Below is a small trained network, with its code and all its weights. Each question gives an input and a target symbol and asks what happens when units are switched off, that is, made to give their printed mean instead of their output.

import numpy as np


def w(rows, s, z=0):
    codes = np.array(rows[::2]) - 128.0
    scale = np.full(codes.shape[1], s)
    scale[-1] = z or s
    return codes * scale


def f(y):
    return y / 2 * (1 + np.tanh(0.7978845608 * (y + 0.044715 * y**3)))


def softmax(a):
    e = np.exp(a - a.max(-1, keepdims=True))
    return e / e.sum(-1, keepdims=True)


def log_softmax(a):
    a = a - a.max(-1, keepdims=True)
    return a - np.log(np.exp(a).sum(-1, keepdims=True))


def net(x, mask):
    ids = ['βγεζθλμξπσ'.index(c) for c in x.split()]
    T = len(ids)
    res = E[ids] + P[:T]
    u = 0
    for l in range(2):
        r = res
        for j in range(3):
            rows = slice(2 * j, 2 * j + 2)
            q, k, v = (r @ M[l][rows].T for M in (Q, K, V))
            z = softmax(np.where(np.tri(T) > 0, q @ k.T / 2**0.5, -1e9)) @ v
            o = O[l][rows]
            res = res + np.where(mask[u + j], z, o[:, -1]) @ o[:, :-1]
        u += 3
        y = f(res @ A[l][:, :-1].T + A[l][:, -1])
        res = res + np.where(mask[u : u + 4], y, B[l][:, -1]) @ B[l][:, :-1]
        u += 4
    return log_softmax(res[-1] @ U[:, :-1].T + U[:, -1])


Q, K, V, O, A, B = {}, {}, {}, {}, {}, {}
E = w([
[167,137,102,136,130,88,206,114,102],'β',
[56,123,184,122,149,138,42,99,162],'γ',
[184,131,76,96,209,177,89,27,144],'ε',
[160,186,128,126,165,76,178,138,141],'ζ',
[190,86,98,62,83,56,4,101,127],'θ',
[113,116,97,145,112,109,190,91,92],'λ',
[187,145,139,131,90,182,72,171,105],'μ',
[107,34,176,108,134,142,150,193,244],'ξ',
[117,146,214,121,71,70,140,133,58],'π',
[98,192,94,120,160,66,147,126,146],'σ',
],0.022)
P = w([
[116,104,120,87,151,154,151,179,79],'0',
[168,112,141,171,119,122,145,120,144],'1',
[136,130,139,104,76,161,163,116,133],'2',
[98,127,106,62,93,171,179,156,121],'3',
[165,72,135,214,184,96,100,185,69],'4',
[136,82,131,88,199,134,106,186,9],'5',
[187,139,185,49,151,152,139,115,94],'6',
[151,125,108,218,112,121,137,169,134],'7',
[133,144,107,137,95,138,152,141,148],'8',
],0.016)
Q[0] = w([
[120,184,138,50,86,151,188,77,157],'L0H0',
[91,137,72,194,79,119,182,126,228],'L0H0',
[158,129,174,88,133,167,113,104,104],'L0H1',
[124,162,109,96,140,156,171,71,143],'L0H1',
[122,70,144,227,169,99,62,193,84],'L0H2',
[99,113,70,161,70,125,186,162,250],'L0H2',
],0.014)
K[0] = w([
[80,116,96,21,162,157,139,169,67],'L0H0',
[128,56,127,174,230,93,96,178,49],'L0H0',
[102,203,96,83,88,124,133,149,149],'L0H1',
[93,91,97,70,171,148,165,157,86],'L0H1',
[172,139,152,246,91,95,112,78,194],'L0H2',
[142,66,123,182,235,90,99,189,60],'L0H2',
],0.013)
V[0] = w([
[184,100,186,152,136,134,191,100,110],'L0H0',
[128,144,254,130,169,144,129,112,151],'L0H0',
[148,123,138,140,108,111,107,120,146],'L0H1',
[161,161,143,104,175,151,108,67,114],'L0H1',
[109,19,99,122,129,113,149,77,135],'L0H2',
[151,174,136,103,218,67,131,188,181],'L0H2',
],0.01)
O[0] = w([
[193,210,127,39,116,184,163,64,218,173],'L0H0',
[123,184,196,47,46,134,153,99,167,161],'L0H0',
[127,109,198,59,142,123,158,118,133,150],'L0H1',
[133,139,163,134,121,192,154,138,106,118],'L0H1',
[100,153,23,75,89,130,98,186,136,4],'L0H2',
[151,60,186,46,227,134,92,133,1,60],'L0H2',
],0.0091,0.0043)
A[0] = w([
[148,155,85,100,205,133,173,43,126,3],'L0N0',
[100,112,214,86,42,142,88,169,161,39],'L0N1',
[74,111,162,72,150,253,11,90,148,69],'L0N2',
[129,142,173,126,96,61,210,94,55,115],'L0N3',
],0.008,0.0036)
B[0] = w([
[46,37,72,16,175,228,149,74,155,170],'L0N0',
[106,40,23,174,231,148,84,180,36,253],'L0N1',
[108,150,72,254,108,73,88,156,193,235],'L0N2',
[22,219,171,94,171,88,43,205,191,224],'L0N3',
],0.007,0.0069)
Q[1] = w([
[121,137,252,101,55,110,73,170,186],'L1H0',
[216,118,106,189,76,192,104,159,155],'L1H0',
[226,148,171,197,177,36,109,181,161],'L1H1',
[138,57,189,124,88,166,113,174,165],'L1H1',
[143,131,108,2,87,93,13,117,105],'L1H2',
[204,44,23,122,139,74,135,182,181],'L1H2',
],0.0062)
K[1] = w([
[170,211,246,94,80,109,133,235,165],'L1H0',
[235,165,76,160,31,159,24,127,173],'L1H0',
[165,127,186,134,34,95,121,136,79],'L1H1',
[151,187,176,227,195,83,151,167,165],'L1H1',
[17,40,135,90,200,47,121,98,253],'L1H2',
[205,23,19,165,158,39,60,62,185],'L1H2',
],0.0056)
V[1] = w([
[141,40,135,123,120,184,104,143,224],'L1H0',
[42,63,132,163,100,99,222,70,96],'L1H0',
[171,182,130,186,104,95,54,46,108],'L1H1',
[115,174,48,208,253,117,166,78,124],'L1H1',
[16,198,126,127,136,96,243,148,99],'L1H2',
[87,180,143,61,139,37,117,49,93],'L1H2',
],0.0038)
O[1] = w([
[137,106,156,160,44,175,129,84,3,152],'L1H0',
[175,198,53,147,130,116,124,113,191,6],'L1H0',
[61,110,80,126,134,105,134,161,79,135],'L1H1',
[170,237,158,42,172,120,74,183,155,139],'L1H1',
[211,187,154,113,159,129,100,171,214,13],'L1H2',
[178,42,96,179,101,138,157,181,184,2],'L1H2',
],0.0046,0.0039)
A[1] = w([
[104,84,162,123,131,145,61,155,84,26],'L1N0',
[142,166,183,60,93,86,112,144,142,135],'L1N1',
[98,186,157,93,152,87,254,70,85,3],'L1N2',
[119,78,197,72,137,189,49,128,161,32],'L1N3',
],0.009,0.003)
B[1] = w([
[212,176,169,129,123,121,158,75,213,255],'L1N0',
[103,109,111,115,65,130,160,82,107,197],'L1N1',
[178,74,108,219,108,138,8,147,179,190],'L1N2',
[118,89,46,173,75,107,173,207,132,191],'L1N3',
],0.011,0.0073)
U = w([
[172,71,110,67,60,22,57,41,78,137],'β',
[183,219,28,204,110,77,243,98,136,39],'γ',
[127,128,180,83,231,76,132,107,97,160],'ε',
[108,1,152,117,117,152,161,202,175,100],'ζ',
[80,114,130,239,153,109,32,113,181,86],'θ',
[131,121,96,64,228,207,106,12,154,161],'λ',
[89,190,176,113,36,20,173,179,121,160],'μ',
[119,116,65,214,137,39,190,132,17,68],'ξ',
[206,181,175,180,61,227,122,193,20,253],'π',
[164,138,168,103,78,150,156,63,255,38],'σ',
],0.0061,0.006)

Each question gives the input, a string of symbols that net reads in full, and the target symbol t.
The units are the heads (2 rows each of Q, K, V and O) and the neurons (one row each of A and B). Each row of codes is followed by its name. A weight is (code - 128) times the scale printed after its matrix; where a second scale follows, it is the last column's (O, A, B and U).
mask holds one flag per unit, layer by layer, with each layer's heads first. A switched-off unit (its flag False) gives its mean, the last column of its rows in O or B, instead of its output. The means were averaged over made-up inputs and are rounded, as every weight is.
A unit's drop is (log p(t) with every unit on - log p(t) with that unit switched off) / (log p(t) with every unit on - log p(t) with every unit switched off).
top k neurons: the k neurons with the biggest drops, biggest first
k most important neurons of layer l: the k neurons of layer l with the biggest drops, biggest first
which heads matter: for each layer, one digit per head in row order, 1 if its drop is at least 0.15 and else 0, layers parted by /
drop of u: that unit's drop, to one decimal
input β β β λ, target λ: which heads matter	100 / 000
input ξ γ ζ, target β: which heads matter	001 / 000
input μ β θ γ λ ζ, target ξ: which heads matter	101 / 000
input γ λ ε μ γ γ β ζ, target μ: which heads matter	100 / 000
input π μ σ ζ ζ ζ, target ε: which heads matter	101 / 000
input θ θ β, target ξ: which heads matter	100 / 000
input π μ β λ, target σ: which heads matter	100 / 001
input ζ μ σ, target ζ: which heads matter	001 / 000
input λ μ ξ ζ π β, target β: which heads matter	101 / 000
input γ ε μ μ ζ, target π: which heads matter	011 / 000
input γ β μ ξ μ γ β, target β: top neuron	(L0N1)
input μ γ μ γ π λ, target θ: which heads matter	001 / 000
input β μ π θ σ ζ, target σ: which heads matter	101 / 000
input γ β γ ζ γ μ β, target ζ: top neuron	(L1N3)
input γ μ ζ ξ γ ζ ζ, target β: top 3 neurons	(L1N1 L1N2 L0N1)
input μ λ ζ π γ λ, target ζ: 2 most important neurons of layer 1	(L1N3 L1N2)
input γ μ μ λ, target μ: top 2 neurons	(L0N3 L0N1)
input γ λ μ γ β, target γ: drop of L0H0	0.3
input ξ μ μ γ μ β β σ ζ, target λ: drop of L0H0	0.6
input ε μ μ β β μ λ, target λ: top 2 neurons	(L0N0 L1N3)
input σ μ ζ γ π ζ ξ β, target σ: drop of L0H0	1.0
input σ γ μ β, target ε: most important neuron of layer 0	(L0N3)
